Here is a tiny trained network, its code and every weight. The questions are about switching its units off for an input and a class, where a switched-off unit gives its printed mean instead of its output.

import numpy as np


def w(rows, s, z=0):
    codes = np.array(rows[::2]) - 128.0
    scale = np.full(codes.shape[1], s)
    scale[-1] = z or s
    return codes * scale


def f(y):
    return y / 2 * (1 + np.tanh(0.7978845608 * (y + 0.044715 * y**3)))


def log_softmax(a):
    a = a - a.max(-1, keepdims=True)
    return a - np.log(np.exp(a).sum(-1, keepdims=True))


def net(x, mask):
    res = np.array(x, float).reshape(1, 6) / 4 @ E
    y = f(res @ A[0][:, :-1].T + A[0][:, -1])
    res = res + np.where(mask, y, B[0][:, -1]) @ B[0][:, :-1]
    return log_softmax(res[-1] @ U[:, :-1].T + U[:, -1])


A, B = {}, {}
E = w([
[43,166,154,189,147,149],'x0',
[74,154,89,98,139,34],'x1',
[131,129,133,129,132,125],'x2',
[75,63,248,104,85,108],'x3',
[129,130,129,129,126,127],'x4',
[126,126,125,127,125,131],'x5',
],0.012)
A[0] = w([
[126,70,130,66,81,47,120],'N0',
[172,171,42,82,154,106,37],'N1',
[119,100,148,35,94,61,134],'N2',
[123,121,132,90,101,107,143],'N3',
[84,87,204,143,73,157,2],'N4',
[130,118,152,128,134,129,96],'N5',
[230,89,98,65,96,136,180],'N6',
[131,172,115,197,169,190,140],'N7',
[175,172,39,142,175,96,207],'N8',
[188,201,51,120,203,112,95],'N9',
[188,62,161,123,68,198,209],'N10',
[201,83,188,117,92,217,36],'N11',
[133,141,102,187,176,185,146],'N12',
[161,167,127,226,130,184,151],'N13',
[128,127,109,134,101,124,119],'N14',
[84,189,101,149,170,51,238],'N15',
[123,87,140,55,106,60,132],'N16',
[140,152,76,139,155,102,165],'N17',
[94,82,214,48,78,87,192],'N18',
[199,70,160,129,95,215,155],'N19',
[2,184,158,168,153,112,174],'N20',
[122,176,94,183,150,196,144],'N21',
[84,63,225,138,84,127,109],'N22',
],0.0086,0.0092)
B[0] = w([
[160,64,167,132,186,181,186],'N0',
[47,51,28,215,80,63,178],'N1',
[164,51,150,142,180,165,191],'N2',
[154,90,145,156,170,158,150],'N3',
[196,242,158,43,35,103,153],'N4',
[146,148,97,130,116,121,123],'N5',
[42,160,40,180,56,28,220],'N6',
[169,109,214,75,183,169,174],'N7',
[173,193,144,76,76,124,250],'N8',
[69,138,61,155,63,76,210],'N9',
[188,200,138,73,122,130,211],'N10',
[1,80,39,225,84,44,164],'N11',
[173,103,207,59,201,184,170],'N12',
[174,91,209,102,196,187,177],'N13',
[123,140,110,121,129,145,127],'N14',
[104,71,93,172,124,97,247],'N15',
[183,63,176,150,170,176,184],'N16',
[122,159,148,98,114,145,186],'N17',
[111,70,139,177,150,167,238],'N18',
[100,198,72,109,56,39,194],'N19',
[148,216,103,76,34,70,218],'N20',
[157,135,181,109,190,189,177],'N21',
[70,167,74,160,49,37,199],'N22',
],0.0065,0.012)
U = w([
[141,215,125,47,113,118,2],'0',
[88,91,96,216,119,103,216],'1',
[159,48,192,108,247,215,207],'2',
],0.011,0.001)

Each question gives the input, the list of numbers given to net, and the class t.
The units are the neurons (one row each of A and B). Each row of codes is followed by its name. A weight is (code - 128) times the scale printed after its matrix; where a second scale follows, it is the last column's (A, B and U).
mask holds one flag per neuron, in row order. A switched-off neuron (its flag False) gives its mean, the last column of its row in B, instead of its output. The means were averaged over made-up inputs and are rounded, as every weight is.
A unit's drop is (log p(t) with every unit on - log p(t) with that unit switched off) / (log p(t) with every unit on - log p(t) with every unit switched off).
The circuit of an input: a set's keep is (log p(t) with only the set's units on - log p(t) with every unit switched off) / (log p(t) with every unit on - log p(t) with every unit switched off). Starting from the 12 units with the biggest drops (on a tie, the unit counted first), units are removed one at a time, each time the one whose removal leaves the highest keep (on an exact tie, the one counted first), for as long as the keep stays at least 0.8.
circuit, biggest first: the units of the circuit, biggest drop first
unit that matters most: the unit with the biggest drop
k most important neurons: the k neurons with the biggest drops, biggest first
drop when u is switched off: that unit's drop, to one decimal
input [8,4,8,-2,0,-2], class 0: unit that matters most => N20
input [-7,-6,-7,1,3,4], class 1: 3 most important neurons => (N11 N6 N8)
input [5,-4,-4,1,6,2], class 0: circuit, biggest first => (N18 N15)
input [4,-7,-1,5,-5,-3], class 0: 2 most important neurons => (N4 N10)
input [-8,2,-8,-3,-4,4], class 1: 3 most important neurons => (N1 N6 N20)
input [3,-8,4,0,-2,5], class 2: 2 most important neurons => (N13 N20)
input [-6,-6,0,8,8,2], class 1: 2 most important neurons => (N11 N18)
input [3,0,2,6,-6,4], class 0: 2 most important neurons => (N4 N20)
input [-7,0,5,1,4,-4], class 1: 2 most important neurons => (N6 N20)
input [8,-4,2,1,-2,6], class 0: 2 most important neurons => (N20 N18)
input [0,7,2,1,-6,-6], class 2: 2 most important neurons => (N6 N22)
input [-6,3,-5,-2,7,0], class 1: drop when N1 is switched off => 0.1
input [-6,-7,-8,4,-1,5], class 1: drop when N0 is switched off => 0.0
input [4,-4,6,6,-1,-5], class 0: circuit, biggest first => (N4)
input [-3,1,-2,1,-2,-5], class 2: drop when N11 is switched off => 0.2
